Here is a tiny trained network, its code and every weight. The questions are about switching its units off for an input and a class, where a switched-off unit gives its printed mean instead of its output.

import numpy as np


def w(rows, s, z=0):
    codes = np.array(rows[::2]) - 128.0
    scale = np.full(codes.shape[1], s)
    scale[-1] = z or s
    return codes * scale


def f(y):
    return np.maximum(y, 0)


def log_softmax(a):
    a = a - a.max(-1, keepdims=True)
    return a - np.log(np.exp(a).sum(-1, keepdims=True))


def net(x, mask):
    res = np.array(x, float).reshape(1, 6) / 4 @ E
    y = f(res @ A[0][:, :-1].T + A[0][:, -1])
    res = res + np.where(mask, y, B[0][:, -1]) @ B[0][:, :-1]
    return log_softmax(res[-1] @ U[:, :-1].T + U[:, -1])


A, B = {}, {}
E = w([
[82,208,145,104,65,130,110,183,173,108,74,199],'x0',
[117,99,117,136,124,124,122,128,129,116,104,135],'x1',
[134,164,177,157,180,119,63,51,162,148,53,97],'x2',
[116,111,170,125,107,124,117,119,116,130,133,134],'x3',
[138,157,66,172,5,216,18,78,110,71,157,60],'x4',
[128,129,130,137,121,126,134,127,124,137,124,126],'x5',
],0.016)
A[0] = w([
[124,90,178,88,229,21,206,167,158,205,103,194,105],'n1',
[99,216,167,98,113,76,133,187,200,109,79,206,45],'n2',
[142,171,185,126,217,93,68,54,168,198,2,119,33],'n3',
[189,140,145,116,81,89,148,120,201,123,128,137,26],'n4',
[52,204,135,76,85,91,107,225,188,172,49,197,72],'n5',
[194,7,121,120,236,47,139,108,72,216,172,60,13],'n6',
[110,69,109,88,101,128,228,254,98,149,192,162,2],'n7',
[144,146,171,148,146,135,166,102,174,78,112,103,27],'n8',
[87,163,179,185,221,98,80,91,218,171,130,115,21],'n9',
],0.009,0.0048)
B[0] = w([
[215,225,59,165,58,134,2,105,210,161,95,98,255],'n1',
[83,59,186,186,116,182,193,110,141,137,158,92,198],'n2',
[55,117,75,72,137,54,135,183,37,130,164,198,204],'n3',
[110,135,107,121,131,185,147,174,101,111,119,106,134],'n4',
[170,31,180,149,187,158,168,92,188,110,127,65,212],'n5',
[114,77,241,200,186,194,184,98,146,104,126,89,212],'n6',
[80,124,77,64,138,26,129,172,20,109,139,195,204],'n7',
[100,96,69,132,141,119,116,66,100,169,96,155,138],'n8',
[90,162,125,74,146,108,118,171,113,82,153,179,175],'n9',
],0.0094,0.031)
U = w([
[185,140,77,162,49,168,5,115,172,104,119,97,255],'0',
[149,49,176,170,193,166,208,119,160,99,120,109,74],'1',
[117,92,93,78,149,61,151,177,80,100,124,215,29],'2',
],0.012,0.0024)

Each question gives the input, the list of numbers given to net, and the class t.
The units are the neurons (one row each of A and B). Each row of codes is followed by its name. A weight is (code - 128) times the scale printed after its matrix; where a second scale follows, it is the last column's (A, B and U).
mask holds one flag per neuron, in row order. A switched-off neuron (its flag False) gives its mean, the last column of its row in B, instead of its output. The means were averaged over made-up inputs and are rounded, as every weight is.
A unit's drop is (log p(t) with every unit on - log p(t) with that unit switched off) / (log p(t) with every unit on - log p(t) with every unit switched off).
The circuit of an input: a set's keep is (log p(t) with only the set's units on - log p(t) with every unit switched off) / (log p(t) with every unit on - log p(t) with every unit switched off). Starting from all 9 units, units are removed one at a time, each time the one whose removal leaves the highest keep (on an exact tie, the one counted first), for as long as the keep stays at least 0.8.
units of the circuit, in order: the units of the circuit, biggest drop first
top k neurons: the k neurons with the biggest drops, biggest first
drop when u is switched off: that unit's drop, to one decimal
input [-3,0,4,8,1,1], class 2: top 2 neurons -> n1, n5
input [2,2,5,-5,-2,-8], class 2: top neuron -> n3
input [1,1,-6,2,-6,7], class 0: top 3 neurons -> n1, n3, n9
input [-3,-8,0,0,-4,-6], class 0: top 2 neurons -> n1, n5
input [2,7,-1,6,-2,1], class 0: units of the circuit, in order -> n6, n3
input [7,-6,-6,-1,-2,-7], class 1: top 3 neurons -> n5, n2, n3
input [-5,3,8,-3,4,-4], class 2: top 2 neurons -> n1, n3
input [-7,-5,4,-4,6,6], class 1: top 2 neurons -> n1, n6
input [-5,3,7,5,-6,-4], class 2: top 3 neurons -> n3, n9, n5
input [-8,-7,6,-3,-8,4], class 0: top 3 neurons -> n1, n5, n2
input [8,2,8,0,-2,0], class 1: top 3 neurons -> n5, n2, n7
input [-1,-1,-4,-2,-8,1], class 0: drop when n1 is switched off -> 1.7
input [-5,-3,6,5,-8,8], class 0: drop when n1 is switched off -> 2.2
input [1,-4,6,-6,2,6], class 2: drop when n1 is switched off -> 0.3
input [-3,-6,8,3,-4,3], class 2: units of the circuit, in order -> n3
